Below is a small trained network, with its code and all its weights. Each question gives an input and a class and asks what happens when units are switched off, that is, made to give their printed mean instead of their output.

import numpy as np


def w(rows, s, z=0):
    codes = np.array(rows[::2]) - 128.0
    scale = np.full(codes.shape[1], s)
    scale[-1] = z or s
    return codes * scale


def norm(h):
    return h / np.sqrt((h * h).mean(-1, keepdims=True) + 1e-5)


def f(y):
    return np.maximum(y, 0)


def log_softmax(a):
    a = a - a.max(-1, keepdims=True)
    return a - np.log(np.exp(a).sum(-1, keepdims=True))


def net(x, mask):
    res = np.array(x, float).reshape(1, 3) / 4 @ E
    u = 0
    for l in range(3):
        y = f(norm(res) @ A[l][:, :-1].T + A[l][:, -1])
        res = res + np.where(mask[u : u + 4], y, B[l][:, -1]) @ B[l][:, :-1]
        u += 4
    return log_softmax(norm(res)[-1] @ U[:, :-1].T + U[:, -1])


A, B = {}, {}
E = w([
[135,91,63,89,224,144,182,101,69,108,108],'x0',
[111,1,131,163,60,141,144,168,151,244,85],'x1',
[44,112,174,141,74,201,229,167,111,92,149],'x2',
],0.0099)
A[0] = w([
[141,57,191,104,173,136,52,131,132,124,106,217],'L0N0',
[75,254,184,186,68,235,188,197,144,138,159,3],'L0N1',
[77,136,53,67,152,109,250,166,60,116,77,59],'L0N2',
[134,118,145,188,189,168,163,166,129,91,128,189],'L0N3',
],0.0076,0.0028)
B[0] = w([
[16,189,29,255,99,82,198,141,207,100,112,190],'L0N0',
[135,109,189,87,48,31,104,226,224,169,85,255],'L0N1',
[78,105,68,9,236,247,70,85,114,150,181,224],'L0N2',
[74,146,220,150,176,187,155,93,210,173,112,184],'L0N3',
],0.0079,0.0075)
A[1] = w([
[161,84,185,188,149,131,66,139,68,114,115,2],'L1N0',
[211,254,147,160,142,82,70,31,111,52,155,115],'L1N1',
[136,143,197,164,74,144,146,172,77,141,166,80],'L1N2',
[233,180,161,110,167,100,101,132,145,116,130,92],'L1N3',
],0.009,0.0045)
B[1] = w([
[133,157,148,113,180,181,177,227,159,195,30,128],'L1N0',
[176,217,64,155,133,25,133,153,88,113,98,253],'L1N1',
[139,127,119,63,40,69,109,238,144,119,62,164],'L1N2',
[247,96,2,95,78,149,138,160,140,143,83,185],'L1N3',
],0.011,0.0079)
A[2] = w([
[100,253,166,39,139,71,183,240,156,101,128,127],'L2N0',
[122,80,164,174,138,2,87,98,134,195,112,228],'L2N1',
[166,101,137,85,197,153,185,218,105,106,93,82],'L2N2',
[178,117,113,232,99,150,70,59,67,224,33,7],'L2N3',
],0.0071,0.0016)
B[2] = w([
[208,126,148,85,56,126,152,88,5,25,189,254],'L2N0',
[148,73,159,179,196,164,141,100,218,113,129,222],'L2N1',
[14,169,73,110,102,254,141,70,61,150,125,165],'L2N2',
[41,167,108,168,186,89,150,230,172,141,158,186],'L2N3',
],0.01,0.0083)
U = w([
[218,245,54,161,132,66,127,139,83,80,69,202],'0',
[75,96,94,217,188,90,125,180,229,175,85,140],'1',
[140,193,195,75,115,172,162,79,50,89,167,154],'2',
[71,131,190,129,84,200,217,202,77,173,89,34],'3',
[187,93,220,88,34,89,155,185,175,89,75,218],'4',
[188,119,171,177,160,140,68,154,63,181,123,2],'5',
[83,102,59,62,204,206,146,55,95,147,79,192],'6',
],0.011,0.0045)

Each question gives the input, the list of numbers given to net, and the class t.
The units are the neurons (one row each of A and B). Each row of codes is followed by its name. A weight is (code - 128) times the scale printed after its matrix; where a second scale follows, it is the last column's (A, B and U).
mask holds one flag per neuron, layer by layer. A switched-off neuron (its flag False) gives its mean, the last column of its row in B, instead of its output. The means were averaged over made-up inputs and are rounded, as every weight is.
A unit's drop is (log p(t) with every unit on - log p(t) with that unit switched off) / (log p(t) with every unit on - log p(t) with every unit switched off).
most important unit: the unit with the biggest drop
top k neurons: the k neurons with the biggest drops, biggest first
k most important neurons of layer l: the k neurons of layer l with the biggest drops, biggest first
drop of u: that unit's drop, to one decimal
input [3,-1,-2], class 6: top 2 neurons : [L0N2; L1N1]
input [8,-8,4], class 6: most important unit : L0N2
input [0,-7,3], class 2: top 3 neurons : [L2N0; L0N3; L0N1]
input [0,-1,4], class 4: top 3 neurons : [L0N1; L1N1; L0N3]
input [3,2,-7], class 1: top 2 neurons : [L0N0; L2N0]
input [5,7,0], class 6: 2 most important neurons of layer 0 : [L0N2; L0N1]
input [4,4,-3], class 1: top 2 neurons : [L0N0; L2N0]
input [-5,-6,2], class 4: 2 most important neurons of layer 0 : [L0N1; L0N2]
input [5,-8,3], class 2: 2 most important neurons of layer 0 : [L0N2; L0N3]
input [3,3,6], class 6: drop of L0N2 : 0.9
input [-8,-6,2], class 4: drop of L0N1 : 1.3
input [3,1,-4], class 1: drop of L1N1 : 0.1
